Here is a tiny trained network, its code and every weight. The questions are about switching its units off for an input and a class, where a switched-off unit gives its printed mean instead of its output.

import numpy as np


def w(rows, s, z=0):
    codes = np.array(rows[::2]) - 128.0
    scale = np.full(codes.shape[1], s)
    scale[-1] = z or s
    return codes * scale


def f(y):
    return y / 2 * (1 + np.tanh(0.7978845608 * (y + 0.044715 * y**3)))


def log_softmax(a):
    a = a - a.max(-1, keepdims=True)
    return a - np.log(np.exp(a).sum(-1, keepdims=True))


def net(x, mask):
    res = np.array(x, float).reshape(1, 5) / 4 @ E
    y = f(res @ A[0][:, :-1].T + A[0][:, -1])
    res = res + np.where(mask, y, B[0][:, -1]) @ B[0][:, :-1]
    return log_softmax(res[-1] @ U[:, :-1].T + U[:, -1])


A, B = {}, {}
E = w([
[47,231,122],'x0',
[146,143,119],'x1',
[114,118,134],'x2',
[129,127,130],'x3',
[81,95,2],'x4',
],0.0097)
A[0] = w([
[107,221,190,179],'n0',
[57,205,125,196],'n1',
[134,203,94,141],'n2',
[85,83,63,221],'n3',
[113,171,170,142],'n4',
[162,204,188,212],'n5',
[188,99,195,253],'n6',
[167,61,102,228],'n7',
[116,213,211,154],'n8',
[44,242,127,232],'n9',
[175,96,201,172],'n10',
[127,101,165,179],'n11',
[10,134,39,144],'n12',
[79,159,84,117],'n13',
[148,163,130,132],'n14',
[186,157,115,112],'n15',
[175,102,198,214],'n16',
[153,52,90,226],'n17',
[116,139,75,133],'n18',
[104,136,163,142],'n19',
],0.011,0.0043)
B[0] = w([
[59,80,172,195],'n0',
[2,163,171,210],'n1',
[72,141,123,160],'n2',
[136,156,71,212],'n3',
[69,61,155,156],'n4',
[92,79,190,189],'n5',
[226,127,199,198],'n6',
[218,99,68,195],'n7',
[89,55,148,193],'n8',
[52,143,147,244],'n9',
[182,170,187,180],'n10',
[207,137,166,147],'n11',
[122,200,105,240],'n12',
[83,188,138,173],'n13',
[89,129,156,132],'n14',
[130,108,148,128],'n15',
[203,150,203,186],'n16',
[200,86,54,200],'n17',
[128,148,122,161],'n18',
[107,95,156,140],'n19',
],0.0079,0.011)
U = w([
[252,156,209,246],'0',
[210,38,1,168],'1',
[68,25,193,28],'2',
[109,239,125,22],'3',
],0.0075,0.0012)

Each question gives the input, the list of numbers given to net, and the class t.
The units are the neurons (one row each of A and B). Each row of codes is followed by its name. A weight is (code - 128) times the scale printed after its matrix; where a second scale follows, it is the last column's (A, B and U).
mask holds one flag per neuron, in row order. A switched-off neuron (its flag False) gives its mean, the last column of its row in B, instead of its output. The means were averaged over made-up inputs and are rounded, as every weight is.
A unit's drop is (log p(t) with every unit on - log p(t) with that unit switched off) / (log p(t) with every unit on - log p(t) with every unit switched off).
The circuit of an input: a set's keep is (log p(t) with only the set's units on - log p(t) with every unit switched off) / (log p(t) with every unit on - log p(t) with every unit switched off). Starting from the 12 units with the biggest drops (on a tie, the unit counted first), units are removed one at a time, each time the one whose removal leaves the highest keep (on an exact tie, the one counted first), for as long as the keep stays at least 0.8.
circuit, biggest first: the units of the circuit, biggest drop first
top k neurons: the k neurons with the biggest drops, biggest first
drop when u is switched off: that unit's drop, to one decimal
input [-5,2,2,-4,1], class 1: circuit, biggest first : n17, n7
input [-8,-8,7,-8,1], class 1: circuit, biggest first : n17
input [1,0,-5,4,-5], class 2: top 3 neurons : n8, n0, n5
input [7,-5,2,-7,0], class 2: circuit, biggest first : n0, n8
input [2,-2,2,0,-8], class 2: top 2 neurons : n8, n0
input [-6,6,4,-1,1], class 1: top 3 neurons : n17, n7, n1
input [-1,-4,-7,2,2], class 1: drop when n1 is switched off : 0.1
input [1,3,3,-4,-2], class 2: drop when n12 is switched off : 0.2
input [-5,3,-5,2,2], class 1: drop when n17 is switched off : 0.1
input [-1,0,4,7,4], class 1: drop when n14 is switched off : 0.0
